[[-266 -395  447 -470  518  662  623 -414   96  384 -271  751  410]
 [-513 -298   82  -61 -480  625 -463  -78  604  639 -437  297   -6]
 [ -46    9  669  631 -396  198   92  -88  533  423   43   85  832]
 [-406  708  822  679  350  290  188 -380 -512  326 -348  278  589]
 [-148  -22  299 -188 -505 -314  620  126 -486 -351  347   93  329]
 [ 831  832  507  360 -185  808  295 -335  130 -477 -351   -9 -153]
 [-224 -490 -216  -85  169 -447  109  368  558  770  417  517   76]
 [ -84 -383 -370  399  568  459  -91 -294  205  588  342   89  536]
 [ 139  588  774 -141 -341  -30  165  851  678  520  757  381 -160]
 [ 168   26  559 -191  822 -360 -357  616 -373 -262 -427 -402  752]] | 447

[[3977 4788 5244 3646 5084 4599 4231]
 [8005 7082 2432 7929 2497 3183 7389]
 [7787 6880 2572 7727 2637 3296 7180]
 [6090 5145 4243 6239 4275 4639 5460]
 [8355 7473 2265 8311 2396 3213 7880]] | 5244

[[-15  17   6  15  -3 -11   4   3  10  -2  15   9  18  -7 -10]
 [-15 -16  -7  38 -27 -14  -6   8  16   4  -6  12  29   4  13]
 [ 34  13  -9 -22 -15  -5 -13 -18   0   9  23 -16  17   6  -6]
 [ 18  -5  -9 -12   6 -15 -19 -19  -8  -6 -17   4 -13  24   5]
 [-10  -9  -8 -19   3  19  14   6  -2   1  -7   4 -24  -2  22]
 [ 11  15  18   9   6   0   8  -3  29  28 -12  -7 -11  -5   8]
 [-20   9  26 -21  13  15   2  17   6   8   1  -7  25 -16   1]
 [  9  13  -7  11  -1   0 -13  -7 -10   2  15  -9   0   3  -8]] | 6

[[115  18 223 167  19 188  35]
 [150 133  78  63 128 118 113]
 [174  56 205  75 146  61 150]
 [202 230 112  56 111 168  68]
 [155  26 216 100 131  50 159]
 [118 104  81  72  93 164  88]
 [154 221 166 168  58 124  63]
 [ 79  82  57 111  87 145  92]
 [137 216 166 192  38 141  47]] | 223

[[364 383 825 251 872 686 860 206 233 604 179 513 664 418 429]
 [487 484 506 456 136 325 291 610 486 299 292 422 188 844 482]
 [607 525 223 805 167 707 216 719 312 562 188 167 165 400 167]
 [243 667 879 433 560 558 737 643 817 855 314 283 756 278 738]
 [536 876 737 696 369 331 174 175 863 894 855 259 594 156 330]
 [513 762 650 181 341 152 575 224 546 548 546 491 822 867 727]
 [156 146 288 794 283 684 346 611 753 341 268 167 196 890 664]
 [249 250 447 243 728 607 489 876 723 884 352 206 415 780 257]
 [713 792 202 760 303 387 706 438 608 160 555 326 880 653 417]
 [283 491 194 342 179 817 146 543 559 571 868 195 157 850 507]] | 825

[[5456 2064 4310 3889 1996 3938 1735]
 [3483 2566 3962 7415 2849 7088 2998]
 [5458 8320 2971 7938 1822 5813 2179]
 [1477 4545 1700 5585 4656 5840 3063]
 [1744 7453 1044 5426 6986 5976 6287]] | 4310

[[-446 -320 -228 -496 -413  560  114  318  324 -281 -108   43  -76]
 [  27 -107 -150 -364 -475 -600  286  575  562  470 -162 -259  127]
 [-836   41 -416  490  374  167  137  263 -269 -671  322  179 -884]
 [-379  597 -395  340   36   39 -389  -37 -239 -604  142  215 -436]
 [-227 -424 -495 -553  354 -620  487   83 -367 -264 -819  226 -250]
 [-729 -719  147 -444 -247 -315 -292  -85  178   -6  -70 -415  153]
 [ 159 -380 -425 -557 -521   99 -241 -299  367 -201  -43 -271  328]
 [ -89   26 -422  143  245 -373 -478 -646 -545 -215   -6  -74 -177]] | -228

[[3539 4401 5399 3172 5725 4101 2777 1944 4380 3929 3837 2991 3218 4562
  6445 4251]
 [5306 4691 6996 5985 3244 4283 4936 6083 5250 2405 4192 5282 6375 2600
  3224 3706]
 [6499 1684 2704 6153 3391 7237 6000 3883 5253 2725 3683 3683 3623 3086
  4448 4403]
 [4274 3708 6209 4213 3650 5947 3666 1899 5260 3659 3321 3570 3223 7246
  7057 4295]
 [3029 5573 2308 4242 4938 3537 4292 2963 3193 6226 5373 4194 5788 1885
  3674 3099]
 [4611 4110 3964 4155 5903 4095 4888 6329 3912 4622 3821 5005 2988 6085
  3235 4392]
 [4868 4061 5363 2200 2946 2880 2759 5091 4872 3518 5894 2843 5094 3442
  4165 5858]
 [4798 3131 4236 7639 5517 6771 7581 3441 6796 3288 5528 2961 3406 3442
  5562 2043]
 [4409 3873 3319 1426 3621 2320 2360 5569 3354 4491 4006 3897 3408 4656
  3348 7967]] | 5399
